Below are the code and all the weights of a small trained network. Each question names an input and a class and asks about switching units off, where a switched-off unit gives its printed mean instead of its output.

import numpy as np


def w(rows, s, z=0):
    codes = np.array(rows[::2]) - 128.0
    scale = np.full(codes.shape[1], s)
    scale[-1] = z or s
    return codes * scale


def norm(h):
    return h / np.sqrt((h * h).mean(-1, keepdims=True) + 1e-5)


def f(y):
    return y / 2 * (1 + np.tanh(0.7978845608 * (y + 0.044715 * y**3)))


def log_softmax(a):
    a = a - a.max(-1, keepdims=True)
    return a - np.log(np.exp(a).sum(-1, keepdims=True))


def net(x, mask):
    res = np.array(x, float).reshape(1, 6) / 4 @ E
    u = 0
    for l in range(2):
        y = f(norm(res) @ A[l][:, :-1].T + A[l][:, -1])
        res = res + np.where(mask[u : u + 12], y, B[l][:, -1]) @ B[l][:, :-1]
        u += 12
    return log_softmax(norm(res)[-1] @ U[:, :-1].T + U[:, -1])


A, B = {}, {}
E = w([
[22,167,157,134,101,93,107,110],'x0',
[80,58,144,76,182,181,113,190],'x1',
[152,130,194,107,96,131,129,174],'x2',
[108,162,74,210,212,254,79,128],'x3',
[123,199,104,99,88,174,71,171],'x4',
[206,114,157,142,143,133,141,145],'x5',
],0.003)
A[0] = w([
[125,183,122,141,89,128,90,118,113],'L0N1',
[113,79,173,120,103,78,129,139,98],'L0N2',
[108,151,186,90,109,146,150,210,180],'L0N3',
[124,104,111,199,158,180,127,155,125],'L0N4',
[93,156,134,84,117,114,193,103,230],'L0N5',
[160,129,166,133,101,137,118,113,99],'L0N6',
[113,43,130,58,132,132,133,70,208],'L0N7',
[154,117,126,91,126,115,167,114,131],'L0N8',
[200,170,132,43,84,119,105,212,8],'L0N9',
[80,145,142,132,152,122,61,185,155],'L0N10',
[35,102,154,83,146,86,157,137,158],'L0N11',
[138,107,179,170,108,2,122,110,188],'L0N12',
],0.0055,0.0011)
B[0] = w([
[74,163,130,152,89,181,52,67,157],'L0N1',
[118,158,111,104,78,101,208,91,180],'L0N2',
[131,114,44,160,100,127,159,54,186],'L0N3',
[150,95,193,195,138,69,126,122,175],'L0N4',
[181,82,151,99,147,127,143,51,180],'L0N5',
[146,178,70,95,100,128,96,154,135],'L0N6',
[175,124,120,141,46,107,85,180,189],'L0N7',
[32,66,86,102,157,113,96,162,154],'L0N8',
[149,161,77,192,194,85,3,99,202],'L0N9',
[170,176,95,127,55,126,144,123,167],'L0N10',
[175,139,136,114,85,112,150,183,205],'L0N11',
[70,144,180,73,191,83,205,114,253],'L0N12',
],0.0036,0.0034)
A[1] = w([
[125,83,155,93,145,126,209,202,166],'L1N1',
[148,105,95,158,163,129,26,155,248],'L1N2',
[127,134,102,189,206,150,149,78,152],'L1N3',
[111,182,184,127,133,125,65,130,157],'L1N4',
[254,133,135,140,120,121,88,188,199],'L1N5',
[53,161,128,151,106,128,103,141,168],'L1N6',
[60,151,111,50,75,111,125,118,176],'L1N7',
[75,85,126,101,69,149,143,146,189],'L1N8',
[201,116,116,164,181,101,110,143,174],'L1N9',
[125,153,119,131,167,209,79,127,131],'L1N10',
[166,147,197,154,188,157,168,141,79],'L1N11',
[119,168,152,108,69,149,112,143,163],'L1N12',
],0.0064,0.0016)
B[1] = w([
[200,220,140,136,86,148,89,80,223],'L1N1',
[104,104,147,72,108,63,150,82,253],'L1N2',
[58,236,120,202,74,35,171,246,207],'L1N3',
[127,126,10,158,100,115,101,37,166],'L1N4',
[78,81,137,114,166,183,79,90,225],'L1N5',
[213,110,53,90,54,118,73,90,179],'L1N6',
[217,89,183,175,223,217,159,174,252],'L1N7',
[201,172,205,140,47,137,134,209,170],'L1N8',
[31,31,132,60,91,192,132,198,201],'L1N9',
[189,147,167,150,115,50,159,76,213],'L1N10',
[108,127,106,205,253,188,113,154,155],'L1N11',
[159,154,49,154,136,197,134,143,165],'L1N12',
],0.0038,0.0033)
U = w([
[217,145,228,40,121,42,226,99,187],'0',
[32,209,90,218,135,41,169,170,137],'1',
[71,71,186,212,240,232,105,197,136],'2',
[102,25,101,9,150,144,48,119,170],'3',
[140,149,180,104,110,170,106,164,2],'4',
[101,200,149,116,195,154,171,81,5],'5',
[221,196,120,110,47,244,118,185,98],'6',
[151,232,38,162,68,127,2,7,177],'7',
],0.0081,0.0044)

Each question gives the input, the list of numbers given to net, and the class t.
The units are the neurons (one row each of A and B). Each row of codes is followed by its name. A weight is (code - 128) times the scale printed after its matrix; where a second scale follows, it is the last column's (A, B and U).
mask holds one flag per neuron, layer by layer. A switched-off neuron (its flag False) gives its mean, the last column of its row in B, instead of its output. The means were averaged over made-up inputs and are rounded, as every weight is.
A unit's drop is (log p(t) with every unit on - log p(t) with that unit switched off) / (log p(t) with every unit on - log p(t) with every unit switched off).
The circuit of an input: a set's keep is (log p(t) with only the set's units on - log p(t) with every unit switched off) / (log p(t) with every unit on - log p(t) with every unit switched off). Starting from the 12 units with the biggest drops (on a tie, the unit counted first), units are removed one at a time, each time the one whose removal leaves the highest keep (on an exact tie, the one counted first), for as long as the keep stays at least 0.8.
units of the circuit, in order: the units of the circuit, biggest drop first
unit that matters most: the unit with the biggest drop
top k neurons: the k neurons with the biggest drops, biggest first
top k neurons in layer l: the k neurons of layer l with the biggest drops, biggest first
drop when u is switched off: that unit's drop, to one decimal
input [4,-5,5,0,0,5], class 7: units of the circuit, in order -> (L1N4, L0N1)
input [8,-2,6,3,-8,8], class 5: unit that matters most -> L1N11
input [0,6,-5,4,1,1], class 1: top 4 neurons in layer 1 -> (L1N3, L1N7, L1N10, L1N2)
input [-1,1,-4,1,-4,3], class 2: units of the circuit, in order -> (L0N3, L1N11)
input [-4,-6,2,8,-4,6], class 2: units of the circuit, in order -> (L1N9, L1N11)
input [8,6,-4,-3,8,7], class 6: units of the circuit, in order -> (L1N7, L0N10)
input [-5,4,5,-7,4,2], class 3: units of the circuit, in order -> (L0N9, L1N5)
input [5,1,0,-3,4,4], class 7: top 2 neurons in layer 0 -> (L0N9, L0N1)
input [-6,-1,-6,7,7,7], class 2: top 2 neurons in layer 1 -> (L1N9, L1N5)
input [-5,-5,-6,1,-4,7], class 1: top 4 neurons -> (L1N3, L1N7, L0N11, L0N7)
input [-5,2,1,-8,3,5], class 3: top 2 neurons -> (L0N9, L1N5)
input [-8,-8,7,6,6,7], class 2: top 3 neurons -> (L1N5, L1N9, L1N1)
input [-8,0,-4,3,-1,-5], class 1: top 2 neurons in layer 1 -> (L1N3, L1N7)
input [8,3,-6,0,-8,2], class 0: top neuron -> (L0N11)
input [-6,-7,8,8,-7,-6], class 2: top 3 neurons in layer 1 -> (L1N11, L1N9, L1N5)
input [-1,-1,3,2,0,6], class 2: top 2 neurons -> (L1N11, L0N7)
input [0,-3,7,7,2,0], class 7: top 2 neurons in layer 0 -> (L0N12, L0N1)
input [-5,1,8,5,1,-1], class 2: top 2 neurons -> (L1N11, L0N7)
input [-4,-8,-7,8,-3,4], class 1: top 2 neurons -> (L1N3, L1N7)
input [-6,0,-8,-4,2,-5], class 3: top 2 neurons in layer 1 -> (L1N10, L1N3)
input [-1,1,6,1,-1,8], class 2: units of the circuit, in order -> (L1N11)
input [4,0,-7,-2,6,-4], class 6: top 2 neurons in layer 1 -> (L1N7, L1N8)
input [7,2,3,3,1,-4], class 6: top 2 neurons -> (L0N9, L1N7)
input [2,-2,8,-1,8,5], class 7: drop when L0N9 is switched off -> 0.1
input [-3,0,-5,7,2,1], class 1: drop when L1N10 is switched off -> 0.1
input [-4,-8,-4,1,-8,-4], class 1: drop when L1N3 is switched off -> 0.3
